Each row has a class, written after it.
[-58 -13  -9   1 -20 -26  40 -24  28   2  20  24  18 -60  55 -34 -11 -32
 -34  -5 -16  31 -18  49  -6   2 -14 -19   9  53  10  -8 -16 -70]
j127
[ 14  11   7  16   0 -22 -21   7   0  -5  -6  14   9 -14  12   4 -18  13
 -26  -2  -6  16 -16  10   2 -40   4  10  13  60   0  -3  24 -48]
j361
[ -1  16  13 -28 -11 -17  -6 -44  80   6  -4 -64  -1 -49  39  12  15 -40
 -22  67 -24  -1   6  -9  19  25  28  -3  -8  -5  -9   9 -19 -42]
j820
[ 42  16 -17   5   0 -41 -75  26  -6  12 -11 -27 -25   1  30   4  27  53
  10  -5 -22 -14  12  -8   7 -40  24  -2 -35  16  48  54  39  -9]
j361
[ -58    3   -2  -44  -52  -34   54    3   -7   28   -1  -34  -39   16
   31 -100    6  -36  -40   42  -15  -20    1   -3  -19   -6   14  -12
   20  -26   58    7   30   11]
j880
[-39 -25   4  24 -10  -7  61 -30  49  35  15 -57  22 -56  44 -56   3 -99
 -42  61 -34 -17 -33   6  21 -15 -21 -23  45  -1 -24  -4 -35   6]
j361
[ 44   3  11  13  50 -62 -34  34 -48  51  51   7   6 -26   3 -37 -19  52
 -26   9  62   8  26  51 -12 -74 -10   9 -64  66  17  45  54 -27]
j734
[ -1  13  11  17  10 -30 -14 -16   5  10   6  15   2   2  18  -6 -25  19
 -22   6  -6  10 -18  12  -2 -34   9   1  13  50 -14   3  21 -38]
j734
[-15   1 -43  49   9  -6  27  18 -48  -8  19  13   6 -20  21 -54 -44 -42
  11  26  -6 -22   8 -18  18  12  29   4  33 -79  40   1  27  24]
j361
[ -6 -17  -3 -19 -42 -22 -33 -31 -32  38 -14  18  -8  23  28   7 -24  35
 -26 -23  -8  44 -72  36  19 -35 -15  20  12  -2  15   2   5  21]
j127
[-76  10   6 -52  57 -10  22  12  16  -6   7   2 -17 -26 -30 -25 -47  28
   4   7   6 -32  58 -18 -35 -22  31 -38   0  -6  38  -5  52 -12]
j403
[ -8   3  46 -91  11 -19  -2 -44  41 -31   3  -7 -20 -59   4 -46 -19   0
  -4  79  11  -3  -4  -2   3  35  28 -14  -9 -25 -24  31  11 -22]
j127
[-66  -4 -10  -5   8  10   1  22  -3 -13  19 -51 -26  -2  -5 -46 -24 -21
   6  44  12  16  15 -16 -37 -23  40   8 -39  13  55  -8   8 -24]
j940
[ 56  -9  18  21  14 -48 -95  18 -36  24   2  36  14 -14  30 -30  25  64
  -8 -17  19 -15 -26  40 -12 -25 -22 -31 -46  65  15  68  48 -35]
j940
[ -7  -9  11 -15 -16   7   2  -3  27  14 -16 -34  17 -51  45 -24 -10 -53
 -16  25 -49 -12  36   1 -25 -25 -43  -2 -19  -9 -34   1 -12 -57]
j700
[-54 -32  -7  15  13 -23  35  13 -45  -8  51 -36 -18   3  -5 -48  48  -8
   4   6 -27 -26  -7  -2  24  11  50 -29  60 -46  41   2   7  39]
j231
[-11   7  17 -27  15 -19 -12  57  -6 -20  19   9 -32 -13 -12 -41  26  17
   2  23  14  21  35   8   9 -48  11  34 -72  63  -1 -17   1 -70]
j766
[ 17 -33  15   4 -42 -42  15 -21 -35  55  10 -23  -7 -22  -5 -32  -7 -18
 -47  36 -24  26 -15  24 -26 -67   4  -1  64  41  13 -46  54  18]
j820
[ -9  21  17   2  16  -1 -14  -3  44 -38 -10  18 -31   7  21 -41  27 -29
  20  94  17 -15 -38 -57  36  26  17 -24 -24  -1  21  -5 -55  10]
j880
[ -4 -20  41   2  60 -27 -13  73 -24   7  26  34 -12   9 -57 -17 -45  36
  16  28  30  15  35  15   5 -76   0  -2 -44  32  39 -36  22   3]
j734
[ -7  14   4  30   4 -26 -22   0   8  -6  -1   8   0  17  13  -9 -13  23
 -27  -2 -13   7 -25  14  -2 -32  16   1  -2  50  -6   6  25 -48]
j788
[ 31 -32   8 -23   7  -4   4 -26 -15   2 -34 -38 -32 -22   0  -1 -35 -33
 -15  67   3  20 -33  -8 -10 -25 -12 -26  19   0   0   2   9   2]
j788
[ -9 -18  16  35 -10 -35 -18  34 -43  -2  13 -34 -55  14  10 -10  57 -17
 -25   7 -29  18  31  21  -7 -36   0 -10 -18  11  31  41 -16 -68]
j788
[ 33 -20  24  -1 -16 -15 -65  37 -69   3 -10  50  10  -6   6  12 -34  37
 -13  13   7  74  -5   5 -37 -76 -46  18 -60  86  26 -47  18  -2]
j700
[-72 -78 -33  82 -24  -1  16   4 -57   1  18  -3   1  20 -24 -52 -26 -50
 -35 -24 -38  10 -61   0 -29 -19 -53 -53  41 -38  67 -24  23  52]
j425
[-17  13  10  22   3 -25 -12 -22  17   5   8  12   8  -2  11  -2   5  16
 -26   4  -1  10 -14   4  -3 -21  16  10  14  43 -11 -14  26 -47]
j820
[ 84  43  39  21  -8 -45 -84  -9 -31   4  25   3 -31  18   0  -9  -3  60
 -27  53  62  49 -11  -1 -50 -55   6  16 -33 114  30  18  21 -37]
j880
[ 27   9 -39  43  22  -5  53  34 -21  44  42 -37  -5  11  -1  -5   2  18
   0 -54  47  34  79  29 -56   8  -2  21  11   7  21  19  43  31]
j700
[ -5  18  18   4   3 -32 -11   6  -4   5  12  11   3  -1  14   0 -13   9
 -20 -12  -6   5 -12   4  -7 -44   0   2  26  56  -2 -10  19 -60]
j231
[-15  11  19   6   4 -15  -6 -14  11   1  -2  23   4  -9   1  11 -20   5
 -22 -10 -12  25 -19  14   2 -28  11   5  17  41 -12   3  10 -55]
j127
[ -7  20  21   0   1 -23  -7 -16   9  -2   0  35   5  -4   0   1 -11  11
 -16  -2   3  16 -27   9   3 -27  21   4  16  51  -7  -2  12 -45]
j127
[  0 -15  -4   1 -19 -22 -52   3   7  47   9 -29  14 -48  18 -38 -22  19
 -69   7 -11  35 -22  12 -37 -64 -38 -13 -50 107  21  27  42  26]
j880
[ 20 -16  -1 -42 -11  -1 -20 -19 -18  15 -12 -21  22 -78  55 -29 -35 -42
 -41  33  21  19  -5  15 -19  53 -26 -13 -45  -1  -5  74  14 -21]
j940
[-36   4  -8 -43 -22 -31   5  36  -1  29  13 -24   7   0  -3 -14  14   3
  -9 -22 -21 -29  52  36  12 -36  35  16 -30 -24   0   0  20 -18]
j425
[ 47  -4  29 -16  -8  -8 -23   8 -56 -15  -6   1 -21  38   8  -2  10  68
  27  22  47  54  -9  -4 -39 -32  28  27 -24  92  42 -31 -12 -49]
j766
[ -6   9   5  17   4 -26 -16  -8  -1   9   6   6  -1   6  17  -4 -20  25
 -25  -5 -10  17 -17  12  -2 -33  14   9   6  53  -1   6  17 -38]
j734
[ -6  14   2  36   9 -31 -30  -8   7   4   9  11   5  17   9   0 -16  23
 -23  -7  -2  10 -19  12   3 -39  21   9  10  36 -20  -4  21 -46]
j425
[-28  -2 -11 -46  35  -7  63  17  -2 -10 -11  13  23 -57  19 -65 -29 -33
   4  42  -9 -65  26 -25   1   7  29 -39   3 -21  34  -4  36 -38]
j403
[ -4  20  15  19   0 -16  -2  -5   5   0  -2  18   6   5  10  -3  -2   1
 -29  -1  -5  12  -9   8  -9 -27   0   7  27  45 -13 -21  10 -40]
j700
[-29 -38  -8  37   0 -20  22 -23  55   6  25  -3 -23 -12 -21 -71 -29 -63
 -11  87 -32   4 -64 -20  22  -8 -43 -30  33 -55   0 -66  35  97]
j820
[-43 -41  16 -15   6 -50 -18  20 -78  18   2 -22 -34 -24   6 -38  -7 -51
 -11  53 -46 -24  -1 -35  -6 -56 -16 -70  12 -40  89  11  38  17]
j231
[-40 -35   5  57 -11 -10 -47   2 -88 -13  31  19 -14  45   9 -44  36  78
  -6 -26  17  48 -40  16 -62 -77  -3  15 -33 102  12  -5   4 -18]
j788
[ 28  18  28 -49 -38 -19   4  15  -2  30  22 -20   1  30 -40 -19 -55  13
 -22   3  21  14 -13   5 -29 -46 -12  39  11  14   5 -37  50  40]
j231
[ 61 -21  28  14  32 -40 -29  27  42  18  -6  14  -9 -23 -34 -39  -5  55
 -19 -26   1 -25  -7  12 -23 -14 -22 -57  22  69  30  47  69  22]
j734
[ -9  19  11  32   5 -15 -32   6   3  13   5  19   4   9   6   0 -23  10
 -17  -6   5  13 -14  22  -5 -27  25   7  15  52   1  -4  15 -46]
j940
[ -4  15  11  19   8 -26 -13 -12  -1   6   7  19   6   5  11  -7 -25  19
 -20   0  -7   7 -16   9  -6 -33  12   5  12  49 -12   0  20 -40]
j734
[ 52 -35 -13  48  27 -15 -96  23 -47  -6 -27   0 -26   3 -11  30  32  54
  -1 -32  15  22 -36 -20 -18 -61 -12 -29 -32  82  54  43  11 -27]
j425
[ -8  20  19   5   4 -23  -7 -14  11   4   2  24   5  -7   4   0 -11  10
 -24  -7  -1  21 -21   9   0 -25  20   6  10  52  -6  13  17 -49]
j127
[-11  13  16   4   1 -32 -10   9  -6   7  13  10  10  -5  17  -8 -13  10
 -26 -15 -12   1 -18   5  -1 -40   6   2  28  53   5  -6  21 -54]
j231
[ 35  16  -1  -9  11 -34   2  44 -11  38 -24  25  -5  10  47 -44  -9  14
  26  69  32  -1  -3 -30  13 -49  42  -9 -28  63  79 -27   4  25]
j880
[ 35   1  -9  54 -32 -44 -50  -3 -35  13  34  11  -9 -47  -4 -39  78 -43
 -22  21 -17 -39   0 -18  -1  -8   3 -30  -2   5  31  35  22  27]
j820
[ -3  21  16  18   1 -21 -16 -14   0   6   9  14   0  -3  13  -8 -10  15
 -24  -3   0  20  -3   7  -6 -13  11   7  11  58 -17  -3  12 -45]
j766
[ 54  -5  45  18  11 -44 -19  40 -42   3  22  61 -16  63 -37 -39  15  74
  15  21  79  11 -45  38   4 -50  12   4  -8  64  38 -35   3  21]
j788
[ 33 -31   4  31  46 -26  -5   2 -66  14  17  -6   4 -20  19 -27  -5  62
  -3 -14  50  20   6  22 -54 -34  15 -22   4  93  46  39  29 -47]
j734
[ 13 -19   6  17 -37 -20 -13 -30  40   7 -12  43  12 -22  14 -15  -7 -43
 -13  33 -26  -4 -57  -3  17  16 -54 -34  23 -13   2 -41  -1  36]
j820
[  1  21  18  19  10 -19 -22 -19   6   8   3  11   2  -5  17  -8 -11  15
 -23   6   2  16 -14  -3  -4 -13  11   0   9  62 -18   4  12 -36]
j766
[-27 -22 -31  29   3 -19 -12  42 -40  27  37 -24 -17  36  14 -36  45  74
  -5 -62  -4  37 -13  42  11 -55  27  49 -42  28  34  33  23 -11]
j127
[  8   2 -12  41   6 -51 -90  14 -38  25  -9   9 -34 -10  45  -8  22  52
 -16 -14   4  15 -16 -10 -20 -80  -8 -20 -25  83  70  52  24 -20]
j361
[ -2  24  17   8   5 -18  -7   4  13  10  -4  21   4  12  13  -5 -32  26
 -30   5  12  20  -4  16  -4 -25   7   5  11  56   4 -11  14 -44]
j880
[ -1  12   4  25   4 -22 -17  -1   5  -3  -4   8   8  -9  20  -3 -16  12
 -29  -2 -13  15 -22   4   0 -39   6   8  18  58  -7   2  26 -48]
j361
[ 75 -35  53  19 -14 -39 -28  44 -18  26  -8  55  13  -8 -14  20  26  40
 -31 -32   7  33 -13  57  10  -7 -34 -38  41  77  48 -19 -10  23]
j700
[-83  15 -38 -26  19  -6  48  12  30  32  19 -19  -4 -36  29 -24 -18 -63
   8  24 -18 -14  65   9   1 -39 -20   9 -35 -52 -39 -35   6  10]
j700
[  8 -16  14  16  33 -25 -65  32 -14  15 -10   5 -15  35 -28   2 -44  63
   2   0  -7  17  -5  -8   2 -72  15   4 -17   7  13  -5  51  13]
j425
[ -8  18  17  13   3 -16 -19 -17   6   6  -1  12   3  -4   9  -4 -14  15
 -23  -4  -4  13 -12   0  -6 -18  13   1  14  60 -14  -4  11 -41]
j766
[-41  13  12  33 -13 -38  -5  11  -9  17  58  29  30 -20   5 -67 -12 -37
 -37  -3 -15 -48  35  36  15   9   2   3  -4 -70 -37  28  18 -17]
j425
[ 37 -25  -6  47  26 -17  -8  27 -20  -5  30 -23 -20  10 -17  12 -33   2
   8  37  -3  56  14  -8 -62 -46 -63 -34 -44  46  69 -32  33  -9]
j403
[ 14  12  23 -72   1 -25   2 -30 -11 -19 -13  23 -64 -39   2 -35  30 -46
   6  90  15  10 -17 -39  22  -9  15   4  -7 -13 -45  21   4   4]
j127
[-63 -20  16 -52 -24   2  32 -40  14 -11 -11 -15  12 -81  44 -55  20 -69
 -81  44 -12  12 -27  -9  23  35   0  17  -6   9 -47  28  -9 -62]
j820
[ -2  13 -15 -48  37 -42  12  21  12  -7  38  -9 -15 -67 -17 -33  16 -23
  -6  51  50 -22  45  25  19 -16  30  -8 -51   6 -11  10  20 -29]
j425
[ 48  16  49   9  26 -37 -18  39 -14 -24   1  46 -20 -29 -13 -35  -8  18
  -7  50  16   5  18 -10  10 -43  46   8  35  69   4  -9  26 -54]
j361
[  24  -71    2   44  -27    6   -6   48 -100    3  -14   22  -13    2
  -11  -25  -18   12   -1  -10  -22   52   -8   10  -46  -77  -26   -3
   43   51   74  -71    5    3]
j700
[-10  17  19  15   7 -19 -13 -14  12   3   2  28   5 -10   0  10 -17   3
 -21  -8  -6  21 -17   7  -1 -27  12   0  13  46  -7   9  12 -46]
j127
[-42 -37  12  21  29 -19  -8  45 -56  26  32  18   0  -6 -21  -1 -23  -6
   6  10  13  42  29  43 -25 -62 -24 -20 -33  40  22 -37  17  -1]
j940
[-81 -34 -10 -96  28 -17  59   7 -20  28   9 -27   1 -62  10 -28  16  -3
 -47  -6   0 -16  30  33  24  15  10 -34 -12 -24  18  35  22  13]
j403
[ -8  17  17  27   5 -17 -11  -3   3   0   4  16  12   6  14  -5  -4  13
 -28  -6  -6  12  -5  11 -15 -26  -4   3  15  46  -9 -14  13 -44]
j700
